Below is a small trained network, with its code and all its weights. Each question gives an input and a class and asks what happens when units are switched off, that is, made to give their printed mean instead of their output.

import numpy as np


def w(rows, s, z=0):
    codes = np.array(rows[::2]) - 128.0
    scale = np.full(codes.shape[1], s)
    scale[-1] = z or s
    return codes * scale


def f(y):
    return y / 2 * (1 + np.tanh(0.7978845608 * (y + 0.044715 * y**3)))


def log_softmax(a):
    a = a - a.max(-1, keepdims=True)
    return a - np.log(np.exp(a).sum(-1, keepdims=True))


def net(x, mask):
    res = np.array(x, float).reshape(1, 4) / 4 @ E
    y = f(res @ A[0][:, :-1].T + A[0][:, -1])
    res = res + np.where(mask, y, B[0][:, -1]) @ B[0][:, :-1]
    return log_softmax(res[-1] @ U[:, :-1].T + U[:, -1])


A, B = {}, {}
E = w([
[197,229,2],'x0',
[231,46,121],'x1',
[124,132,133],'x2',
[126,128,123],'x3',
],0.0081)
A[0] = w([
[241,76,122,42],'neuron 1',
[2,231,108,255],'neuron 2',
[173,231,80,82],'neuron 3',
[166,171,50,131],'neuron 4',
[52,163,102,93],'neuron 5',
[167,181,83,31],'neuron 6',
],0.0088,0.0042)
B[0] = w([
[189,174,208,172],'neuron 1',
[246,74,148,254],'neuron 2',
[104,65,216,204],'neuron 3',
[83,33,157,202],'neuron 4',
[166,148,138,150],'neuron 5',
[2,99,218,159],'neuron 6',
],0.0087,0.0074)
U = w([
[39,100,219,87],'0',
[164,141,129,229],'1',
[147,131,113,244],'2',
[219,171,160,133],'3',
[151,187,44,123],'4',
[84,201,63,26],'5',
[84,249,31,33],'6',
[97,220,91,40],'7',
],0.014,0.011)

Each question gives the input, the list of numbers given to net, and the class t.
The units are the neurons (one row each of A and B). Each row of codes is followed by its name. A weight is (code - 128) times the scale printed after its matrix; where a second scale follows, it is the last column's (A, B and U).
mask holds one flag per neuron, in row order. A switched-off neuron (its flag False) gives its mean, the last column of its row in B, instead of its output. The means were averaged over made-up inputs and are rounded, as every weight is.
A unit's drop is (log p(t) with every unit on - log p(t) with that unit switched off) / (log p(t) with every unit on - log p(t) with every unit switched off).
The circuit of an input: a set's keep is (log p(t) with only the set's units on - log p(t) with every unit switched off) / (log p(t) with every unit on - log p(t) with every unit switched off). Starting from all 6 units, units are removed one at a time, each time the one whose removal leaves the highest keep (on an exact tie, the one counted first), for as long as the keep stays at least 0.8.
units of the circuit, in order: the units of the circuit, biggest drop first
most important unit: the unit with the biggest drop
top k neurons: the k neurons with the biggest drops, biggest first
drop of u: that unit's drop, to one decimal
input [-5,8,0,2], class 3: top 2 neurons	[neuron 1; neuron 4]
input [7,-7,-2,-4], class 0: most important unit	neuron 3
input [-3,-1,0,8], class 2: units of the circuit, in order	[neuron 3; neuron 6]
input [-4,0,-2,-7], class 2: top 4 neurons	[neuron 3; neuron 6; neuron 4; neuron 1]
input [-2,-4,0,2], class 3: units of the circuit, in order	[neuron 2; neuron 4]
input [-6,7,2,-6], class 3: top 3 neurons	[neuron 1; neuron 4; neuron 6]
input [-5,3,4,7], class 2: top 3 neurons	[neuron 3; neuron 6; neuron 4]
input [-2,-5,3,5], class 2: drop of neuron 6	-0.1
input [-2,-8,6,2], class 3: drop of neuron 2	0.4
input [-6,-4,8,-1], class 1: drop of neuron 6	0.2
